Below is a small trained network, with its code and all its weights. Each question gives an input and a target symbol and asks what happens when units are switched off, that is, made to give their printed mean instead of their output.

import numpy as np


def w(rows, s, z=0):
    codes = np.array(rows[::2]) - 128.0
    scale = np.full(codes.shape[1], s)
    scale[-1] = z or s
    return codes * scale


def f(y):
    return np.maximum(y, 0)


def softmax(a):
    e = np.exp(a - a.max(-1, keepdims=True))
    return e / e.sum(-1, keepdims=True)


def log_softmax(a):
    a = a - a.max(-1, keepdims=True)
    return a - np.log(np.exp(a).sum(-1, keepdims=True))


def net(x, mask):
    ids = ['ΞΠΩαγδελμσ'.index(c) for c in x.split()]
    T = len(ids)
    res = E[ids] + P[:T]
    u = 0
    for l in range(2):
        q, k, v = (res @ M[l].T for M in (Q, K, V))
        z = softmax(np.where(np.tri(T) > 0, q @ k.T / 3**0.5, -1e9)) @ v
        res = res + np.where(mask[u], z, O[l][:, -1]) @ O[l][:, :-1]
        u += 1
        y = f(res @ A[l][:, :-1].T + A[l][:, -1])
        res = res + np.where(mask[u : u + 8], y, B[l][:, -1]) @ B[l][:, :-1]
        u += 8
    return log_softmax(res[-1] @ U[:, :-1].T + U[:, -1])


Q, K, V, O, A, B = {}, {}, {}, {}, {}, {}
E = w([
[180,185,151,164,110,50,95,132,151,178,113,119],'Ξ',
[108,70,112,146,164,106,61,190,125,117,179,101],'Π',
[133,112,118,169,179,203,91,208,44,125,166,76],'Ω',
[176,119,95,123,121,103,183,134,146,98,212,91],'α',
[127,162,134,88,104,73,167,67,38,170,191,137],'γ',
[156,148,127,154,91,92,79,76,119,87,148,35],'δ',
[106,102,183,197,129,111,75,207,105,171,113,92],'ε',
[161,172,165,176,118,110,211,127,107,110,132,83],'λ',
[125,79,111,117,110,219,144,68,177,157,51,162],'μ',
[42,227,63,159,142,147,168,162,147,251,181,126],'σ',
],0.013)
P = w([
[143,65,62,246,3,61,232,124,77,13,74,163],'0',
[74,97,83,153,40,84,176,127,71,58,98,108],'1',
[74,118,76,130,105,89,151,106,82,77,134,131],'2',
[99,119,90,117,130,92,137,118,101,111,138,124],'3',
[105,134,101,110,141,107,122,120,108,126,148,113],'4',
[131,138,109,104,161,109,121,131,131,127,142,119],'5',
[135,140,129,103,160,122,108,132,138,149,162,108],'6',
[163,147,135,93,170,122,101,133,143,165,148,106],'7',
[166,148,135,94,186,121,103,131,150,171,147,107],'8',
[167,152,159,90,177,125,104,142,155,177,147,102],'9',
[173,151,163,90,182,128,101,148,160,183,152,103],'10',
[199,145,165,87,195,130,104,152,174,186,155,98],'11',
],0.0056)
Q[0] = w([
[119,48,149,130,116,130,43,127,85,2,139,108],'0.h1',
[88,108,152,190,137,131,65,190,81,58,107,114],'0.h1',
[29,193,35,181,142,172,175,216,187,212,151,111],'0.h1',
],0.005)
K[0] = w([
[142,147,127,160,152,54,138,182,103,97,207,33],'0.h1',
[139,176,122,209,181,68,120,233,86,132,164,65],'0.h1',
[48,80,58,179,162,253,118,195,180,154,60,184],'0.h1',
],0.0066)
V[0] = w([
[113,138,120,96,2,62,174,19,131,149,123,150],'0.h1',
[124,175,132,169,172,68,91,159,115,168,190,109],'0.h1',
[154,84,131,106,138,202,69,89,217,154,39,152],'0.h1',
],0.006)
O[0] = w([
[60,175,140,145,136,180,123,72,227,27,130,12,147],'0.h1',
[194,45,35,152,88,101,114,150,125,142,69,64,184],'0.h1',
[63,181,221,100,92,117,56,200,179,87,214,254,4],'0.h1',
],0.0058,0.0036)
A[0] = w([
[62,77,72,199,63,133,114,108,144,117,8,51,151],'0.n1',
[130,139,91,36,252,158,148,82,58,191,154,132,123],'0.n2',
[95,116,122,93,81,13,121,56,56,180,148,190,130],'0.n3',
[160,114,149,154,186,214,31,142,193,104,139,22,191],'0.n4',
[83,131,86,85,173,216,178,1,211,126,57,33,73],'0.n5',
[168,65,33,124,163,176,246,34,55,142,64,89,214],'0.n6',
[88,47,62,135,199,137,148,182,45,171,188,90,199],'0.n7',
[74,149,60,194,89,86,252,73,80,95,165,41,253],'0.n8',
],0.0045,0.0025)
B[0] = w([
[184,109,112,126,104,87,104,125,50,188,80,214,190],'0.n1',
[150,127,185,80,142,173,81,165,137,113,63,123,177],'0.n2',
[199,181,132,86,28,100,119,100,78,87,123,164,142],'0.n3',
[146,158,12,110,168,29,193,74,81,125,111,248,168],'0.n4',
[160,89,197,107,170,196,98,135,234,180,101,34,182],'0.n5',
[181,115,122,148,47,189,139,156,137,167,55,160,254],'0.n6',
[178,188,121,2,133,122,181,157,148,176,70,120,226],'0.n7',
[215,191,107,142,107,105,101,199,44,116,178,171,245],'0.n8',
],0.006,0.0093)
Q[1] = w([
[104,143,111,120,126,212,107,168,136,201,139,105],'1.h1',
[2,170,193,141,247,150,92,117,209,116,178,100],'1.h1',
[142,138,44,116,100,184,109,202,150,208,59,118],'1.h1',
],0.0063)
K[1] = w([
[92,175,162,121,161,165,142,152,166,179,147,117],'1.h1',
[150,255,82,132,146,69,118,220,110,179,175,91],'1.h1',
[73,135,192,101,188,197,151,111,214,127,157,129],'1.h1',
],0.0069)
V[1] = w([
[84,99,170,135,181,254,99,60,241,155,129,152],'1.h1',
[53,202,111,162,175,109,94,157,143,154,206,117],'1.h1',
[115,158,105,104,134,187,171,177,127,168,117,161],'1.h1',
],0.0044)
O[1] = w([
[7,127,7,99,11,114,32,248,100,35,86,77,2],'1.h1',
[177,255,46,96,200,62,29,159,99,87,22,58,4],'1.h1',
[90,104,195,166,170,184,22,230,129,212,48,71,231],'1.h1',
],0.0045,0.0062)
A[1] = w([
[118,150,95,122,88,116,155,136,90,129,160,182,95],'1.n1',
[157,133,164,180,127,139,168,80,97,153,126,160,161],'1.n2',
[155,101,113,73,131,190,144,127,97,133,143,110,151],'1.n3',
[134,49,95,184,38,144,135,107,132,131,98,154,5],'1.n4',
[130,136,85,109,72,1,106,62,125,110,205,122,196],'1.n5',
[73,115,128,197,85,35,56,168,121,149,79,100,197],'1.n6',
[126,121,181,111,109,194,99,176,131,135,102,41,62],'1.n7',
[126,129,113,104,101,140,110,130,98,146,85,171,199],'1.n8',
],0.0082,0.0019)
B[1] = w([
[92,202,94,140,78,84,157,135,107,24,131,157,150],'1.n1',
[200,137,72,48,181,82,116,161,195,126,143,123,251],'1.n2',
[77,141,139,133,144,119,66,126,165,133,87,125,217],'1.n3',
[60,137,116,121,57,129,105,78,114,120,184,250,173],'1.n4',
[171,34,175,105,102,167,2,176,146,193,156,16,143],'1.n5',
[160,116,98,142,205,134,224,26,126,170,166,85,157],'1.n6',
[121,88,242,178,160,172,154,103,133,155,50,57,175],'1.n7',
[93,174,94,84,139,102,154,70,137,123,142,165,195],'1.n8',
],0.0072,0.013)
U = w([
[86,120,138,156,143,118,218,48,82,142,134,140,11],'Ξ',
[99,190,98,137,139,115,116,122,129,93,130,115,142],'Π',
[152,151,174,223,107,172,220,140,80,75,135,113,181],'Ω',
[70,111,163,145,57,181,120,121,156,136,138,202,245],'α',
[120,166,184,88,73,117,84,140,81,114,139,130,72],'γ',
[161,96,198,105,196,146,122,118,181,165,104,8,168],'δ',
[141,160,24,46,155,55,155,121,163,114,164,199,150],'ε',
[121,126,92,171,109,171,69,81,95,161,167,126,4],'λ',
[124,96,98,138,100,149,104,253,199,84,167,107,88],'μ',
[108,176,109,138,108,134,115,160,84,92,82,175,114],'σ',
],0.0058,0.0031)

Each question gives the input, a string of symbols that net reads in full, and the target symbol t.
The units are the heads (3 rows each of Q, K, V and O) and the neurons (one row each of A and B). Each row of codes is followed by its name. A weight is (code - 128) times the scale printed after its matrix; where a second scale follows, it is the last column's (O, A, B and U).
mask holds one flag per unit, layer by layer, with each layer's heads first. A switched-off unit (its flag False) gives its mean, the last column of its rows in O or B, instead of its output. The means were averaged over made-up inputs and are rounded, as every weight is.
A unit's drop is (log p(t) with every unit on - log p(t) with that unit switched off) / (log p(t) with every unit on - log p(t) with every unit switched off).
The circuit of an input: a set's keep is (log p(t) with only the set's units on - log p(t) with every unit switched off) / (log p(t) with every unit on - log p(t) with every unit switched off). Starting from the 12 units with the biggest drops (on a tie, the unit counted first), units are removed one at a time, each time the one whose removal leaves the highest keep (on an exact tie, the one counted first), for as long as the keep stays at least 0.8.
circuit, biggest first: the units of the circuit, biggest drop first
most important unit: the unit with the biggest drop
top k neurons: the k neurons with the biggest drops, biggest first
drop when u is switched off: that unit's drop, to one decimal
input Ω σ α σ Ω σ μ σ, target α: circuit, biggest first	0.h1
input γ σ Π σ δ Ω δ ε, target ε: top 2 neurons	0.n5, 1.n7
input Ω γ σ λ λ Ω σ σ Ω σ γ, target δ: circuit, biggest first	0.h1, 0.n4, 1.n4
input γ λ δ Π, target ε: top 3 neurons	0.n4, 0.n5, 1.n7
input Ω γ σ γ ε ε σ σ μ, target α: circuit, biggest first	1.h1, 1.n4, 0.n8
input ε δ σ λ, target ε: circuit, biggest first	1.n2, 1.h1, 1.n7
input ε Ω σ σ γ σ Π Ω σ, target δ: circuit, biggest first	0.n4, 1.h1, 1.n7, 1.n4
input λ γ Ξ Π σ Ω, target ε: circuit, biggest first	0.n4, 1.n7
input σ μ δ λ ε, target Ξ: top 3 neurons	1.n6, 1.n2, 0.n8
input γ σ σ σ σ γ σ μ σ γ σ Ω, target σ: top 4 neurons	0.n4, 1.n2, 0.n5, 0.n7
input Ω ε γ σ σ Π α Ξ Ω γ, target δ: top 2 neurons	0.n4, 0.n2
input λ Π Ω, target ε: top 2 neurons	0.n5, 1.n2
input δ σ σ δ σ δ α σ σ α σ μ, target α: top 2 neurons	1.n4, 1.n2
input Ω σ σ σ ε, target ε: top neuron	0.n8
input ε σ γ σ α Ω Π γ ε δ, target ε: top 2 neurons	0.n4, 1.n7
input μ σ δ, target λ: top 3 neurons	1.n5, 1.n2, 1.n6
input Ξ Π Ω σ μ ε ε, target Ξ: top 4 neurons	1.n6, 1.n2, 0.n8, 0.n5
input α Π Ξ σ σ μ σ λ, target Ω: top 2 neurons	1.n2, 0.n8
input σ μ Ω, target σ: top 2 neurons	1.n2, 0.n7
input σ σ Π, target ε: most important unit	0.h1
input λ μ α, target μ: top 2 neurons	0.n8, 1.n5
input Ξ Π σ σ λ, target ε: drop when 0.n1 is switched off	0.2
input σ μ μ, target δ: drop when 0.n1 is switched off	0.1
input σ δ Ω σ γ λ μ Ω Π α, target μ: drop when 0.n6 is switched off	0.2
input μ ε α α Ω σ σ σ Ω Ω σ γ, target γ: drop when 1.n5 is switched off	0.2
